Below is a small trained network, with its code and all its weights. Each question gives an input and a class and asks what happens when units are switched off, that is, made to give their printed mean instead of their output.

import numpy as np


def w(rows, s, z=0):
    codes = np.array(rows[::2]) - 128.0
    scale = np.full(codes.shape[1], s)
    scale[-1] = z or s
    return codes * scale


def norm(h):
    return h / np.sqrt((h * h).mean(-1, keepdims=True) + 1e-5)


def f(y):
    return y / 2 * (1 + np.tanh(0.7978845608 * (y + 0.044715 * y**3)))


def log_softmax(a):
    a = a - a.max(-1, keepdims=True)
    return a - np.log(np.exp(a).sum(-1, keepdims=True))


def net(x, mask):
    res = np.array(x, float).reshape(1, 7) / 4 @ E
    u = 0
    for l in range(4):
        y = f(norm(res) @ A[l][:, :-1].T + A[l][:, -1])
        res = res + np.where(mask[u : u + 16], y, B[l][:, -1]) @ B[l][:, :-1]
        u += 16
    return log_softmax(norm(res)[-1] @ U[:, :-1].T + U[:, -1])


A, B = {}, {}
E = w([
[173,125,127,167,177,208,164,226,102,147],'x0',
[128,128,129,128,128,127,128,128,128,127],'x1',
[62,69,161,79,107,81,177,211,132,105],'x2',
[146,214,123,165,57,96,87,189,97,66],'x3',
[129,127,128,128,128,127,127,128,126,128],'x4',
[122,72,151,149,15,216,160,91,99,133],'x5',
[2,97,104,232,173,172,69,114,83,57],'x6',
],0.0075)
A[0] = w([
[194,128,118,129,216,197,159,250,135,143,27],'L0N1',
[113,92,122,131,73,152,145,103,127,141,42],'L0N2',
[113,91,128,87,239,108,132,98,147,167,81],'L0N3',
[171,90,138,100,38,192,157,116,130,148,63],'L0N4',
[232,216,115,151,199,173,98,34,148,156,12],'L0N5',
[120,131,125,74,99,61,135,54,153,126,49],'L0N6',
[239,147,137,46,88,75,170,140,150,165,4],'L0N7',
[90,131,127,113,114,86,126,77,139,115,43],'L0N8',
[78,74,128,120,180,156,141,91,133,137,68],'L0N9',
[101,142,112,93,132,38,100,75,132,115,79],'L0N10',
[196,172,125,74,218,28,137,162,140,148,203],'L0N11',
[67,64,143,48,127,56,174,255,154,133,13],'L0N12',
[149,250,125,155,52,60,90,216,131,89,46],'L0N13',
[169,77,137,73,176,135,173,86,153,184,59],'L0N14',
[51,165,126,159,224,108,95,135,139,99,84],'L0N15',
[73,110,131,175,119,153,136,115,118,100,102],'L0N16',
],0.015,0.0037)
B[0] = w([
[140,142,226,211,169,131,80,99,92,216,231],'L0N1',
[78,192,137,162,136,143,147,113,159,90,163],'L0N2',
[152,114,121,135,214,177,177,114,126,63,195],'L0N3',
[38,207,155,119,163,127,156,110,221,105,197],'L0N4',
[113,133,90,102,57,9,135,67,49,97,221],'L0N5',
[149,132,203,180,148,136,111,110,92,188,177],'L0N6',
[149,66,78,67,62,183,78,208,129,211,229],'L0N7',
[144,132,165,172,138,120,124,135,81,178,153],'L0N8',
[178,80,104,120,162,176,148,152,99,94,181],'L0N9',
[131,155,186,188,167,117,84,118,116,173,178],'L0N10',
[72,224,134,103,144,107,148,147,253,122,251],'L0N11',
[127,146,79,112,59,17,131,45,51,96,221],'L0N12',
[197,70,117,118,232,207,213,104,86,69,242],'L0N13',
[206,82,113,109,168,198,180,143,85,92,196],'L0N14',
[77,138,67,79,103,152,75,186,184,165,205],'L0N15',
[106,95,97,79,101,148,109,122,150,185,187],'L0N16',
],0.023,0.014)
A[1] = w([
[172,74,119,62,47,141,105,214,209,201,24],'L1N1',
[129,132,160,139,128,134,108,122,99,136,92],'L1N2',
[68,179,154,134,134,118,142,160,251,88,31],'L1N3',
[70,105,121,148,144,133,103,109,118,95,100],'L1N4',
[83,116,208,148,19,175,200,134,184,105,37],'L1N5',
[154,132,247,227,115,88,76,124,116,184,31],'L1N6',
[205,67,137,162,173,142,164,179,125,25,44],'L1N7',
[136,107,130,147,48,11,129,115,90,70,13],'L1N8',
[111,112,210,192,146,95,96,122,109,174,23],'L1N9',
[138,144,97,147,54,29,121,79,95,82,4],'L1N10',
[93,157,144,129,121,128,144,126,195,111,65],'L1N11',
[117,57,66,128,55,191,24,215,138,168,45],'L1N12',
[156,146,186,197,120,129,73,123,111,152,18],'L1N13',
[193,88,144,155,175,143,157,164,122,41,46],'L1N14',
[66,43,109,174,78,149,75,169,155,88,62],'L1N15',
[95,112,122,106,72,118,91,166,153,185,68],'L1N16',
],0.015,0.003)
B[1] = w([
[77,122,69,113,41,201,41,187,95,137,242],'L1N1',
[140,142,141,131,134,109,126,135,121,148,145],'L1N2',
[35,149,144,181,106,145,128,103,185,72,210],'L1N3',
[163,208,142,89,76,150,190,121,120,176,164],'L1N4',
[119,253,93,132,237,60,81,85,129,121,177],'L1N5',
[105,103,198,229,164,156,63,192,106,170,236],'L1N6',
[178,116,107,105,172,194,228,110,123,110,226],'L1N7',
[111,78,107,109,83,27,122,80,72,118,201],'L1N8',
[145,137,206,188,100,168,123,143,97,170,207],'L1N9',
[140,95,89,150,59,64,124,91,59,89,229],'L1N10',
[89,134,94,133,164,99,131,139,155,128,170],'L1N11',
[192,163,132,48,58,111,110,213,155,183,254],'L1N12',
[124,108,199,184,102,151,102,92,132,171,182],'L1N13',
[117,58,92,120,163,210,150,113,114,66,216],'L1N14',
[100,115,103,98,63,197,86,156,105,168,174],'L1N15',
[209,131,146,92,136,154,178,150,170,92,192],'L1N16',
],0.022,0.0079)
A[2] = w([
[108,149,151,126,160,55,127,178,250,82,53],'L2N1',
[119,86,161,135,95,135,104,134,162,76,56],'L2N2',
[140,124,147,174,91,116,127,167,189,78,32],'L2N3',
[136,60,155,152,112,79,129,156,214,120,78],'L2N4',
[151,98,136,183,118,66,136,172,176,102,45],'L2N5',
[140,91,167,124,110,139,123,168,177,75,84],'L2N6',
[135,65,122,138,97,44,118,125,143,84,45],'L2N7',
[157,120,161,158,133,118,122,139,180,78,41],'L2N8',
[120,69,152,140,97,128,120,127,183,96,2],'L2N9',
[97,90,137,122,139,143,123,192,157,122,95],'L2N10',
[117,87,155,164,142,137,101,171,153,102,84],'L2N11',
[121,105,133,152,100,127,91,111,186,81,61],'L2N12',
[173,42,146,124,130,66,120,194,206,116,87],'L2N13',
[96,117,137,145,120,84,141,159,223,88,41],'L2N14',
[149,97,166,167,138,116,134,168,163,86,61],'L2N15',
[161,73,139,119,95,120,194,131,186,72,42],'L2N16',
],0.019,0.0029)
B[2] = w([
[2,200,120,163,126,144,106,60,165,63,253],'L2N1',
[65,103,129,135,77,220,100,58,98,117,104],'L2N2',
[127,209,103,114,136,117,165,122,78,126,122],'L2N3',
[158,153,77,153,165,122,107,64,118,156,111],'L2N4',
[205,211,82,166,134,122,185,176,113,109,121],'L2N5',
[163,180,156,65,147,108,107,56,90,152,137],'L2N6',
[102,109,91,104,56,80,192,79,69,88,240],'L2N7',
[150,171,124,124,96,135,142,127,113,177,130],'L2N8',
[73,79,128,165,37,210,152,75,146,118,101],'L2N9',
[145,186,109,132,103,95,138,86,84,156,213],'L2N10',
[135,168,134,151,131,73,162,89,63,197,172],'L2N11',
[72,141,75,143,91,196,168,32,124,189,131],'L2N12',
[153,183,77,76,133,111,181,118,105,201,126],'L2N13',
[95,214,181,102,146,155,196,127,152,164,197],'L2N14',
[109,160,125,111,104,130,114,107,64,164,143],'L2N15',
[103,125,149,168,182,189,71,121,119,106,209],'L2N16',
],0.021,0.0048)
A[3] = w([
[123,68,162,184,98,118,120,180,166,92,92],'L3N1',
[120,84,140,146,69,67,179,140,138,88,37],'L3N2',
[141,122,121,149,136,113,115,157,150,98,56],'L3N3',
[158,112,103,163,123,110,118,127,174,123,62],'L3N4',
[162,77,192,233,139,90,95,169,195,140,86],'L3N5',
[193,35,196,167,91,142,140,157,226,136,29],'L3N6',
[96,32,194,204,96,19,129,180,182,73,52],'L3N7',
[111,100,150,146,113,100,182,177,153,130,2],'L3N8',
[157,108,128,159,106,112,91,134,179,92,101],'L3N9',
[114,62,156,161,76,148,114,138,185,73,33],'L3N10',
[153,119,125,145,129,118,104,138,163,95,74],'L3N11',
[183,105,178,86,41,104,73,230,234,75,90],'L3N12',
[186,44,139,112,140,150,156,158,224,4,40],'L3N13',
[156,66,218,147,96,89,176,195,200,67,49],'L3N14',
[125,89,110,152,136,93,146,149,166,140,70],'L3N15',
[126,106,165,118,129,97,136,178,130,97,57],'L3N16',
],0.013,0.0028)
B[3] = w([
[69,148,107,126,162,162,102,94,55,174,119],'L3N1',
[159,181,102,96,165,92,69,82,81,133,181],'L3N2',
[135,203,114,86,143,158,125,58,61,188,100],'L3N3',
[154,232,65,123,173,154,125,92,42,181,98],'L3N4',
[102,148,156,162,127,141,82,92,55,206,222],'L3N5',
[98,169,101,133,175,128,104,91,87,131,145],'L3N6',
[171,127,137,65,170,110,139,149,169,125,169],'L3N7',
[93,158,107,102,155,149,141,87,61,191,99],'L3N8',
[116,196,66,138,134,196,113,90,49,145,102],'L3N9',
[60,151,111,130,67,254,79,42,31,110,102],'L3N10',
[148,234,105,107,130,171,127,91,29,163,100],'L3N11',
[180,103,97,89,170,153,142,153,141,168,254],'L3N12',
[160,131,152,181,164,120,159,107,116,150,233],'L3N13',
[134,144,143,95,131,98,148,152,113,164,108],'L3N14',
[108,195,54,118,180,151,137,79,39,196,99],'L3N15',
[139,230,105,122,165,127,172,135,61,168,101],'L3N16',
],0.028,0.0053)
U = w([
[159,118,78,54,71,172,90,221,171,175,82],'0',
[187,66,119,132,218,199,209,110,117,63,100],'1',
[133,122,242,229,144,120,79,133,96,198,253],'2',
[128,104,95,111,55,6,134,70,73,78,165],'3',
[32,212,122,136,148,130,124,122,230,93,28],'4',
],0.012,0.00044)

Each question gives the input, the list of numbers given to net, and the class t.
The units are the neurons (one row each of A and B). Each row of codes is followed by its name. A weight is (code - 128) times the scale printed after its matrix; where a second scale follows, it is the last column's (A, B and U).
mask holds one flag per neuron, layer by layer. A switched-off neuron (its flag False) gives its mean, the last column of its row in B, instead of its output. The means were averaged over made-up inputs and are rounded, as every weight is.
A unit's drop is (log p(t) with every unit on - log p(t) with that unit switched off) / (log p(t) with every unit on - log p(t) with every unit switched off).
The circuit of an input: a set's keep is (log p(t) with only the set's units on - log p(t) with every unit switched off) / (log p(t) with every unit on - log p(t) with every unit switched off). Starting from the 12 units with the biggest drops (on a tie, the unit counted first), units are removed one at a time, each time the one whose removal leaves the highest keep (on an exact tie, the one counted first), for as long as the keep stays at least 0.8.
units of the circuit, in order: the units of the circuit, biggest drop first
most important unit: the unit with the biggest drop
k most important neurons: the k neurons with the biggest drops, biggest first
k most important neurons of layer l: the k neurons of layer l with the biggest drops, biggest first
input [7,7,4,-4,-4,3,6], class 2: 2 most important neurons	[L0N1 L0N7]
input [-5,-1,5,-3,-3,-2,-2], class 2: 3 most important neurons	[L0N6 L0N10 L0N5]
input [4,-3,-5,-4,6,1,6], class 0: most important unit	L0N12
input [5,4,-6,-3,-8,7,7], class 0: 4 most important neurons	[L0N11 L0N13 L0N12 L0N16]
input [-6,-6,6,-4,-2,-3,-5], class 2: 3 most important neurons	[L0N6 L0N10 L0N5]
input [8,-3,0,3,-2,7,0], class 2: 2 most important neurons of layer 0	[L0N1 L0N11]
input [-4,5,2,5,2,6,4], class 4: 4 most important neurons of layer 0	[L0N7 L0N1 L0N14 L0N9]
input [-2,-2,4,4,-2,-3,-1], class 1: 2 most important neurons	[L0N13 L0N5]
input [-1,-1,-2,8,8,4,7], class 1: 3 most important neurons of layer 0	[L0N13 L0N7 L0N11]
input [7,-4,0,7,-3,-2,1], class 1: 3 most important neurons of layer 0	[L0N13 L0N10 L0N6]
input [-5,5,6,-5,7,8,-7], class 4: 2 most important neurons	[L0N4 L0N2]
input [4,-7,-4,0,-4,3,-4], class 0: 3 most important neurons	[L0N7 L0N12 L0N6]
input [1,-7,-7,-6,5,1,4], class 3: 2 most important neurons	[L0N5 L0N13]
input [0,-5,-5,-1,5,5,1], class 3: units of the circuit, in order	[L0N5]
input [-8,4,6,-3,-8,-7,3], class 2: 2 most important neurons	[L0N10 L0N6]
input [4,6,-3,-4,7,5,-1], class 4: 2 most important neurons	[L0N4 L0N13]
input [-1,3,-2,5,-2,3,5], class 0: 2 most important neurons of layer 0	[L0N16 L0N3]
input [-2,-8,-8,-6,-2,-4,-2], class 3: 2 most important neurons	[L0N5 L0N13]
input [-5,-5,6,-3,1,0,1], class 3: 3 most important neurons	[L0N12 L0N1 L1N8]
input [-8,3,8,2,-3,0,-6], class 2: units of the circuit, in order	[L0N10]
input [-5,-8,4,1,3,-7,-3], class 4: 2 most important neurons of layer 0	[L0N11 L0N1]
input [-8,-5,0,4,-4,1,-5], class 2: 2 most important neurons of layer 0	[L0N6 L0N10]
input [4,-8,-4,5,-4,4,3], class 1: 3 most important neurons	[L0N11 L0N12 L0N7]
input [7,8,7,-4,5,1,-4], class 2: 4 most important neurons	[L0N1 L0N5 L1N6 L1N9]
input [3,-7,5,-1,-4,-3,4], class 3: 2 most important neurons	[L0N12 L0N7]
input [-7,8,-2,7,1,-6,3], class 1: 3 most important neurons of layer 0	[L0N13 L0N1 L0N4]
input [2,-4,0,5,-1,7,-6], class 4: units of the circuit, in order	[L0N4]
input [4,-8,8,-7,7,-4,-2], class 3: 2 most important neurons of layer 0	[L0N12 L0N13]
input [3,1,-5,1,5,5,-1], class 3: 2 most important neurons of layer 1	[L1N10 L1N8]
input [-4,-3,3,7,-4,-5,5], class 1: 2 most important neurons of layer 0	[L0N13 L0N7]
